Below is a small trained network, with its code and all its weights. Each question gives an input and a class and asks what happens when units are switched off, that is, made to give their printed mean instead of their output.

import numpy as np


def w(rows, s, z=0):
    codes = np.array(rows[::2]) - 128.0
    scale = np.full(codes.shape[1], s)
    scale[-1] = z or s
    return codes * scale


def f(y):
    return y / 2 * (1 + np.tanh(0.7978845608 * (y + 0.044715 * y**3)))


def log_softmax(a):
    a = a - a.max(-1, keepdims=True)
    return a - np.log(np.exp(a).sum(-1, keepdims=True))


def net(x, mask):
    res = np.array(x, float).reshape(1, 5) / 4 @ E
    y = f(res @ A[0][:, :-1].T + A[0][:, -1])
    res = res + np.where(mask, y, B[0][:, -1]) @ B[0][:, :-1]
    return log_softmax(res[-1] @ U[:, :-1].T + U[:, -1])


A, B = {}, {}
E = w([
[63,84,211,140,119,139],'x0',
[70,66,72,67,93,142],'x1',
[246,161,140,83,129,160],'x2',
[107,108,100,124,244,104],'x3',
[179,58,129,183,122,100],'x4',
],0.012)
A[0] = w([
[110,181,130,35,105,158,124],'neuron 0',
[198,80,101,135,174,125,92],'neuron 1',
[44,159,190,138,173,122,44],'neuron 2',
[213,167,216,161,18,137,2],'neuron 3',
[6,23,183,88,50,128,92],'neuron 4',
[139,157,50,222,88,102,57],'neuron 5',
[112,125,90,198,102,114,32],'neuron 6',
[94,164,160,149,167,129,90],'neuron 7',
[102,170,90,39,85,144,141],'neuron 8',
[137,149,136,156,104,131,46],'neuron 9',
[69,133,112,91,75,130,176],'neuron 10',
[98,146,65,76,62,131,186],'neuron 11',
[26,133,81,80,54,137,186],'neuron 12',
[161,109,93,162,150,122,221],'neuron 13',
[204,78,132,89,181,124,100],'neuron 14',
[218,176,175,96,85,142,208],'neuron 15',
],0.016,0.0039)
B[0] = w([
[218,188,80,127,151,96,192],'neuron 0',
[131,61,161,118,168,111,174],'neuron 1',
[27,185,148,120,122,127,183],'neuron 2',
[94,76,219,143,10,174,223],'neuron 3',
[179,160,107,254,206,216,252],'neuron 4',
[144,118,76,170,87,58,158],'neuron 5',
[183,171,78,168,152,77,144],'neuron 6',
[46,140,162,98,123,107,155],'neuron 7',
[131,153,88,56,140,119,199],'neuron 8',
[105,112,143,146,102,145,138],'neuron 9',
[112,111,83,101,117,170,188],'neuron 10',
[81,85,116,51,84,123,195],'neuron 11',
[93,94,54,92,82,169,225],'neuron 12',
[109,95,130,149,135,67,164],'neuron 13',
[122,80,175,86,177,169,177],'neuron 14',
[226,183,182,129,84,110,220],'neuron 15',
],0.027,0.022)
U = w([
[109,127,93,255,146,204,149],'0',
[193,109,232,178,9,140,207],'1',
[45,180,155,156,112,101,26],'2',
[125,99,39,95,89,179,116],'3',
[225,170,174,87,105,105,6],'4',
[141,68,93,231,87,27,113],'5',
[149,27,193,125,204,84,174],'6',
],0.0065,0.0026)

Each question gives the input, the list of numbers given to net, and the class t.
The units are the neurons (one row each of A and B). Each row of codes is followed by its name. A weight is (code - 128) times the scale printed after its matrix; where a second scale follows, it is the last column's (A, B and U).
mask holds one flag per neuron, in row order. A switched-off neuron (its flag False) gives its mean, the last column of its row in B, instead of its output. The means were averaged over made-up inputs and are rounded, as every weight is.
A unit's drop is (log p(t) with every unit on - log p(t) with that unit switched off) / (log p(t) with every unit on - log p(t) with every unit switched off).
The circuit of an input: a set's keep is (log p(t) with only the set's units on - log p(t) with every unit switched off) / (log p(t) with every unit on - log p(t) with every unit switched off). Starting from the 12 units with the biggest drops (on a tie, the unit counted first), units are removed one at a time, each time the one whose removal leaves the highest keep (on an exact tie, the one counted first), for as long as the keep stays at least 0.8.
circuit, biggest first: the units of the circuit, biggest drop first
unit that matters most: the unit with the biggest drop
top k neurons: the k neurons with the biggest drops, biggest first
drop when u is switched off: that unit's drop, to one decimal
input [3,2,2,5,-3], class 2: top 3 neurons -> neuron 4; neuron 12; neuron 15
input [8,3,7,-1,-5], class 4: top 3 neurons -> neuron 0; neuron 15; neuron 8
input [-4,-4,0,4,-6], class 4: circuit, biggest first -> neuron 12; neuron 3
input [-6,-7,-5,2,8], class 5: unit that matters most -> neuron 5
input [4,-1,0,4,1], class 2: top 2 neurons -> neuron 4; neuron 2
input [6,-5,-6,8,5], class 2: top 2 neurons -> neuron 2; neuron 7
input [-1,5,-6,-8,1], class 0: top 2 neurons -> neuron 4; neuron 6
input [1,5,8,-1,-7], class 4: top 2 neurons -> neuron 15; neuron 0
input [-4,-1,-3,-4,4], class 5: top 3 neurons -> neuron 5; neuron 15; neuron 6
input [-4,1,8,-3,-5], class 4: top 2 neurons -> neuron 0; neuron 8
input [2,-4,-6,3,1], class 2: top 3 neurons -> neuron 2; neuron 7; neuron 4
input [6,-1,0,5,-4], class 2: top 2 neurons -> neuron 2; neuron 7
input [-1,-1,0,2,3], class 6: drop when neuron 4 is switched off -> 0.3
input [5,6,2,-5,2], class 0: drop when neuron 4 is switched off -> 3.2
input [-6,1,-2,5,7], class 6: circuit, biggest first -> neuron 1
input [5,-6,-8,-5,7], class 0: drop when neuron 4 is switched off -> 0.7
